Below is a small trained network, with its code and all its weights. Each question gives an input and a class and asks what happens when units are switched off, that is, made to give their printed mean instead of their output.

import numpy as np


def w(rows, s, z=0):
    codes = np.array(rows[::2]) - 128.0
    scale = np.full(codes.shape[1], s)
    scale[-1] = z or s
    return codes * scale


def f(y):
    return np.maximum(y, 0)


def log_softmax(a):
    a = a - a.max(-1, keepdims=True)
    return a - np.log(np.exp(a).sum(-1, keepdims=True))


def net(x, mask):
    res = np.array(x, float).reshape(1, 4) / 4 @ E
    y = f(res @ A[0][:, :-1].T + A[0][:, -1])
    res = res + np.where(mask, y, B[0][:, -1]) @ B[0][:, :-1]
    return log_softmax(res[-1] @ U[:, :-1].T + U[:, -1])


A, B = {}, {}
E = w([
[154,63,112,51,255,138,76],'x0',
[128,140,90,223,179,64,65],'x1',
[104,58,101,133,127,45,218],'x2',
[42,100,187,144,117,116,89],'x3',
],0.014)
A[0] = w([
[136,190,113,134,82,197,80,61],'N1',
[141,113,205,74,112,157,232,1],'N2',
[2,126,219,168,120,131,113,27],'N3',
[205,193,54,157,112,129,165,89],'N4',
[160,226,162,159,146,179,77,56],'N5',
[125,169,37,237,180,57,90,31],'N6',
[220,151,85,101,82,157,184,120],'N7',
[202,183,35,141,167,124,157,51],'N8',
[137,194,150,212,24,124,175,35],'N9',
[106,43,62,162,115,50,228,51],'N10',
],0.011,0.0078)
B[0] = w([
[115,182,124,138,148,123,149,193],'N1',
[113,153,78,132,103,203,164,206],'N2',
[22,102,109,182,126,100,103,216],'N3',
[56,97,134,181,108,71,95,188],'N4',
[160,181,172,174,161,74,197,205],'N5',
[129,128,68,60,48,244,186,230],'N6',
[52,100,115,142,111,104,140,205],'N7',
[42,99,156,167,144,116,67,187],'N8',
[226,57,86,125,218,167,112,243],'N9',
[152,224,208,172,186,107,166,252],'N10',
],0.011,0.015)
U = w([
[131,248,164,136,148,104,143,102],'0',
[104,148,105,108,42,217,153,138],'1',
[171,26,101,110,234,138,108,129],'2',
[32,79,131,149,106,80,110,86],'3',
[141,122,137,121,85,103,126,252],'4',
[173,85,137,102,66,101,107,96],'5',
],0.015,0.019)

Each question gives the input, the list of numbers given to net, and the class t.
The units are the neurons (one row each of A and B). Each row of codes is followed by its name. A weight is (code - 128) times the scale printed after its matrix; where a second scale follows, it is the last column's (A, B and U).
mask holds one flag per neuron, in row order. A switched-off neuron (its flag False) gives its mean, the last column of its row in B, instead of its output. The means were averaged over made-up inputs and are rounded, as every weight is.
A unit's drop is (log p(t) with every unit on - log p(t) with that unit switched off) / (log p(t) with every unit on - log p(t) with every unit switched off).
The circuit of an input: a set's keep is (log p(t) with only the set's units on - log p(t) with every unit switched off) / (log p(t) with every unit on - log p(t) with every unit switched off). Starting from all 10 units, units are removed one at a time, each time the one whose removal leaves the highest keep (on an exact tie, the one counted first), for as long as the keep stays at least 0.8.
circuit, biggest first: the units of the circuit, biggest drop first
unit that matters most: the unit with the biggest drop
top k neurons: the k neurons with the biggest drops, biggest first
drop of u: that unit's drop, to one decimal
input [-4,3,-1,-1], class 2: unit that matters most -> N9
input [-8,8,-6,8], class 1: top 2 neurons -> (N6, N10)
input [4,4,6,-2], class 0: top 2 neurons -> (N10, N9)
input [5,5,2,-7], class 3: circuit, biggest first -> (N8, N9)
input [-5,-3,2,-4], class 2: top 2 neurons -> (N9, N6)
input [6,-8,8,-1], class 0: top 3 neurons -> (N10, N6, N9)
input [-7,6,-2,4], class 2: top 2 neurons -> (N9, N2)
input [4,-4,0,-5], class 3: top 3 neurons -> (N9, N6, N7)
input [5,5,-1,-5], class 1: top 2 neurons -> (N6, N9)
input [7,-7,5,4], class 1: top 2 neurons -> (N9, N2)
input [0,6,1,-8], class 3: top 2 neurons -> (N8, N4)
input [3,-6,-6,1], class 0: top 2 neurons -> (N6, N5)
input [-5,-4,-6,-5], class 0: top 3 neurons -> (N5, N1, N6)
input [-5,-1,-4,-7], class 3: unit that matters most -> N4
input [-4,-5,6,-8], class 3: top 2 neurons -> (N7, N4)
input [-5,2,-4,6], class 3: top 2 neurons -> (N3, N10)
input [-5,6,3,-6], class 1: drop of N3 -> 0.3
input [-5,-1,-6,-8], class 3: drop of N7 -> 0.4
input [0,8,-2,-3], class 1: drop of N9 -> 0.0
input [-1,-2,-8,6], class 0: circuit, biggest first -> (N5)
